Below is a small trained network, with its code and all its weights. Each question gives an input and a class and asks what happens when units are switched off, that is, made to give their printed mean instead of their output.

import numpy as np


def w(rows, s, z=0):
    codes = np.array(rows[::2]) - 128.0
    scale = np.full(codes.shape[1], s)
    scale[-1] = z or s
    return codes * scale


def f(y):
    return y / 2 * (1 + np.tanh(0.7978845608 * (y + 0.044715 * y**3)))


def log_softmax(a):
    a = a - a.max(-1, keepdims=True)
    return a - np.log(np.exp(a).sum(-1, keepdims=True))


def net(x, mask):
    res = np.array(x, float).reshape(1, 3) / 4 @ E
    y = f(res @ A[0][:, :-1].T + A[0][:, -1])
    res = res + np.where(mask, y, B[0][:, -1]) @ B[0][:, :-1]
    return log_softmax(res[-1] @ U[:, :-1].T + U[:, -1])


A, B = {}, {}
E = w([
[242,96,130,26,69,138,109,18,32,210,213,123],'x0',
[101,35,172,51,253,107,23,153,91,83,84,44],'x1',
[159,127,194,132,205,204,173,238,22,199,84,210],'x2',
],0.0055)
A[0] = w([
[238,95,135,29,74,143,115,55,59,232,195,130,67],'neuron 0',
[63,185,125,211,160,105,164,233,201,96,50,153,5],'neuron 1',
[118,13,167,40,227,76,18,148,113,97,64,58,76],'neuron 2',
[105,165,83,95,72,44,81,46,170,83,200,55,47],'neuron 3',
[138,109,60,106,81,23,76,57,199,83,128,92,49],'neuron 4',
[156,196,76,204,22,140,255,120,176,182,143,199,70],'neuron 5',
[182,135,225,112,215,209,164,204,36,237,97,215,82],'neuron 6',
],0.005,0.0027)
B[0] = w([
[73,191,115,120,248,42,1,197,216,122,32,2,222],'neuron 0',
[80,166,111,111,194,66,23,146,143,102,74,70,198],'neuron 1',
[194,198,191,167,83,205,137,97,94,52,234,60,247],'neuron 2',
[85,84,95,195,92,117,112,72,86,74,116,165,182],'neuron 3',
[98,89,77,185,76,165,79,69,86,60,111,215,178],'neuron 4',
[190,207,206,172,92,194,74,127,90,37,166,56,213],'neuron 5',
[79,54,50,245,58,121,134,52,43,6,103,172,254],'neuron 6',
],0.0073,0.0063)
U = w([
[186,184,245,133,115,219,125,121,115,110,207,96,98],'0',
[96,160,114,115,201,9,97,150,160,133,58,89,104],'1',
[101,37,60,154,96,133,131,92,96,109,117,195,97],'2',
[148,101,154,85,134,122,170,135,152,169,161,154,252],'3',
[146,78,137,40,140,135,190,157,176,199,156,166,50],'4',
[140,89,140,34,144,138,191,148,174,205,150,183,46],'5',
[143,91,149,34,134,117,175,160,154,212,160,188,50],'6',
],0.014,0.017)

Each question gives the input, the list of numbers given to net, and the class t.
The units are the neurons (one row each of A and B). Each row of codes is followed by its name. A weight is (code - 128) times the scale printed after its matrix; where a second scale follows, it is the last column's (A, B and U).
mask holds one flag per neuron, in row order. A switched-off neuron (its flag False) gives its mean, the last column of its row in B, instead of its output. The means were averaged over made-up inputs and are rounded, as every weight is.
A unit's drop is (log p(t) with every unit on - log p(t) with that unit switched off) / (log p(t) with every unit on - log p(t) with every unit switched off).
The circuit of an input: a set's keep is (log p(t) with only the set's units on - log p(t) with every unit switched off) / (log p(t) with every unit on - log p(t) with every unit switched off). Starting from all 7 units, units are removed one at a time, each time the one whose removal leaves the highest keep (on an exact tie, the one counted first), for as long as the keep stays at least 0.8.
units of the circuit, in order: the units of the circuit, biggest drop first
k most important neurons: the k neurons with the biggest drops, biggest first
drop when u is switched off: that unit's drop, to one decimal
input [-3,-1,3], class 3: units of the circuit, in order : (neuron 0; neuron 4; neuron 3; neuron 2)
input [-2,8,3], class 0: units of the circuit, in order : (neuron 2)
input [-1,-3,-3], class 3: 3 most important neurons : (neuron 6; neuron 2; neuron 0)
input [-6,-2,7], class 2: 2 most important neurons : (neuron 6; neuron 0)
input [8,7,-4], class 1: 3 most important neurons : (neuron 0; neuron 5; neuron 3)
input [6,-5,8], class 2: 3 most important neurons : (neuron 6; neuron 2; neuron 1)
input [5,3,1], class 1: 2 most important neurons : (neuron 0; neuron 5)
input [-1,5,-7], class 2: 3 most important neurons : (neuron 4; neuron 3; neuron 5)
input [-4,-6,-3], class 0: 2 most important neurons : (neuron 5; neuron 0)
input [-3,-3,4], class 2: units of the circuit, in order : (neuron 0; neuron 2)
input [5,4,-6], class 2: 2 most important neurons : (neuron 4; neuron 3)
input [-2,3,3], class 3: units of the circuit, in order : (neuron 5; neuron 0; neuron 4)
input [-2,-6,-5], class 0: 2 most important neurons : (neuron 5; neuron 6)
input [-6,-6,-5], class 0: units of the circuit, in order : (neuron 5)
input [0,4,-2], class 0: 3 most important neurons : (neuron 2; neuron 6; neuron 0)
input [-5,-8,-5], class 0: drop when neuron 5 is switched off : 2.7
input [0,2,3], class 3: drop when neuron 6 is switched off : -0.1
input [2,5,-8], class 2: drop when neuron 6 is switched off : 0.0
